Below are the code and all the weights of a small trained network. Each question names an input and a class and asks about switching units off, where a switched-off unit gives its printed mean instead of its output.

import numpy as np


def w(rows, s, z=0):
    codes = np.array(rows[::2]) - 128.0
    scale = np.full(codes.shape[1], s)
    scale[-1] = z or s
    return codes * scale


def norm(h):
    return h / np.sqrt((h * h).mean(-1, keepdims=True) + 1e-5)


def f(y):
    return y / 2 * (1 + np.tanh(0.7978845608 * (y + 0.044715 * y**3)))


def log_softmax(a):
    a = a - a.max(-1, keepdims=True)
    return a - np.log(np.exp(a).sum(-1, keepdims=True))


def net(x, mask):
    res = np.array(x, float).reshape(1, 8) / 4 @ E
    u = 0
    for l in range(4):
        y = f(norm(res) @ A[l][:, :-1].T + A[l][:, -1])
        res = res + np.where(mask[u : u + 5], y, B[l][:, -1]) @ B[l][:, :-1]
        u += 5
    return log_softmax(norm(res)[-1] @ U[:, :-1].T + U[:, -1])


A, B = {}, {}
E = w([
[130,126,124,128,129,132,129],'x0',
[226,59,113,65,184,45,89],'x1',
[128,130,127,131,131,129,126],'x2',
[126,126,129,126,126,126,127],'x3',
[51,81,120,98,247,88,196],'x4',
[145,47,167,224,133,140,161],'x5',
[128,129,129,129,128,127,129],'x6',
[127,127,130,126,126,125,129],'x7',
],0.011)
A[0] = w([
[254,115,156,97,147,143,32,105],'0.n1',
[13,155,161,108,200,142,110,52],'0.n2',
[24,196,119,148,45,195,128,139],'0.n3',
[202,37,162,186,176,125,91,2],'0.n4',
[226,92,168,221,65,176,105,13],'0.n5',
],0.007,0.0063)
B[0] = w([
[100,133,88,137,87,120,105,226],'0.n1',
[147,151,95,106,95,88,190,152],'0.n2',
[179,126,140,138,139,161,192,254],'0.n3',
[166,112,85,133,6,81,197,159],'0.n4',
[181,91,155,182,44,165,149,184],'0.n5',
],0.012,0.0059)
A[1] = w([
[161,47,76,96,125,46,58,213],'1.n1',
[202,177,122,152,43,206,117,67],'1.n2',
[102,168,93,135,52,103,2,3],'1.n3',
[15,115,177,166,165,155,180,208],'1.n4',
[179,59,153,176,129,98,156,17],'1.n5',
],0.01,0.0028)
B[1] = w([
[109,122,128,154,207,52,85,244],'1.n1',
[107,200,178,60,189,139,83,254],'1.n2',
[204,60,21,94,116,48,2,181],'1.n3',
[154,131,48,237,55,94,77,200],'1.n4',
[100,63,171,149,113,193,222,174],'1.n5',
],0.0095,0.0089)
A[2] = w([
[146,148,23,112,152,144,163,116],'2.n1',
[32,165,39,79,186,95,198,52],'2.n2',
[95,233,142,82,212,104,56,118],'2.n3',
[244,12,134,134,105,65,65,76],'2.n4',
[69,82,122,165,190,71,148,249],'2.n5',
],0.011,0.002)
B[2] = w([
[63,142,173,89,68,80,109,155],'2.n1',
[77,118,175,162,37,67,184,183],'2.n2',
[144,155,5,93,146,192,180,214],'2.n3',
[48,168,193,157,73,35,187,254],'2.n4',
[139,155,66,127,232,140,93,213],'2.n5',
],0.013,0.0098)
A[3] = w([
[171,147,146,94,120,254,115,148],'3.n1',
[163,127,208,191,155,99,102,164],'3.n2',
[119,94,117,221,154,167,125,165],'3.n3',
[151,126,218,175,124,182,56,1],'3.n4',
[94,104,136,105,218,60,161,133],'3.n5',
],0.015,0.0094)
B[3] = w([
[174,97,118,54,163,160,197,234],'3.n1',
[54,136,168,168,114,187,133,204],'3.n2',
[130,73,113,78,195,70,46,214],'3.n3',
[153,73,237,231,183,170,102,152],'3.n4',
[202,133,166,98,78,252,128,254],'3.n5',
],0.015,0.009)
U = w([
[211,218,35,10,176,211,211,119],'0',
[22,199,212,221,8,39,216,254],'1',
[174,36,246,191,232,232,142,161],'2',
[26,39,36,235,209,44,44,77],'3',
[198,225,74,68,62,3,8,26],'4',
],0.019,0.0061)

Each question gives the input, the list of numbers given to net, and the class t.
The units are the neurons (one row each of A and B). Each row of codes is followed by its name. A weight is (code - 128) times the scale printed after its matrix; where a second scale follows, it is the last column's (A, B and U).
mask holds one flag per neuron, layer by layer. A switched-off neuron (its flag False) gives its mean, the last column of its row in B, instead of its output. The means were averaged over made-up inputs and are rounded, as every weight is.
A unit's drop is (log p(t) with every unit on - log p(t) with that unit switched off) / (log p(t) with every unit on - log p(t) with every unit switched off).
The circuit of an input: a set's keep is (log p(t) with only the set's units on - log p(t) with every unit switched off) / (log p(t) with every unit on - log p(t) with every unit switched off). Starting from the 12 units with the biggest drops (on a tie, the unit counted first), units are removed one at a time, each time the one whose removal leaves the highest keep (on an exact tie, the one counted first), for as long as the keep stays at least 0.8.
units of the circuit, in order: the units of the circuit, biggest drop first
most important unit: the unit with the biggest drop
k most important neurons: the k neurons with the biggest drops, biggest first
k most important neurons of layer l: the k neurons of layer l with the biggest drops, biggest first
drop when u is switched off: that unit's drop, to one decimal
input [2,-2,5,7,1,8,7,1], class 3: 2 most important neurons of layer 3	3.n3; 3.n5
input [7,2,5,4,0,0,-7,8], class 4: 2 most important neurons	0.n1; 0.n3
input [-2,-7,-6,5,0,5,-6,2], class 2: units of the circuit, in order	2.n4
input [0,0,1,-3,3,-7,1,-7], class 1: 2 most important neurons	2.n2; 1.n2
input [4,-2,-4,-2,4,1,6,0], class 3: 2 most important neurons of layer 1	1.n4; 1.n2
input [5,0,6,3,-8,1,6,-4], class 2: 2 most important neurons	0.n5; 1.n2
input [3,-2,-3,4,-3,1,-1,-4], class 2: 4 most important neurons	0.n5; 2.n3; 3.n4; 0.n3
input [2,2,-6,3,0,-7,2,8], class 4: 2 most important neurons	1.n3; 0.n3
input [4,1,3,-4,-6,6,8,-2], class 1: 2 most important neurons	0.n3; 2.n4
input [-8,-4,-7,3,-7,1,5,-3], class 2: 4 most important neurons	0.n5; 0.n3; 3.n4; 2.n3
input [-5,0,1,3,-8,-2,6,4], class 0: 2 most important neurons	1.n2; 1.n4
input [1,3,6,7,0,-6,-6,-1], class 4: 2 most important neurons	1.n3; 0.n3
input [2,-1,3,6,8,8,-1,3], class 3: 2 most important neurons	1.n4; 3.n3
input [3,-2,4,-7,4,-1,4,-8], class 1: most important unit	0.n2
input [7,-3,-4,1,5,0,1,1], class 1: 3 most important neurons	0.n2; 2.n1; 2.n2
input [-5,1,0,8,0,-7,6,-6], class 4: 2 most important neurons of layer 2	2.n5; 2.n1
input [4,-2,2,-7,4,1,1,4], class 3: 3 most important neurons of layer 1	1.n4; 1.n2; 1.n3
input [-7,-8,8,-8,1,1,-3,2], class 3: 2 most important neurons of layer 0	0.n5; 0.n4
input [-8,-5,-7,-4,5,8,-7,-2], class 3: drop when 1.n4 is switched off	0.2
input [8,-6,0,-4,8,4,1,-1], class 3: most important unit	1.n4
input [0,-2,-1,1,1,-6,4,-6], class 1: drop when 1.n2 is switched off	0.2
input [4,-2,-2,7,5,2,0,0], class 3: drop when 1.n4 is switched off	2.9
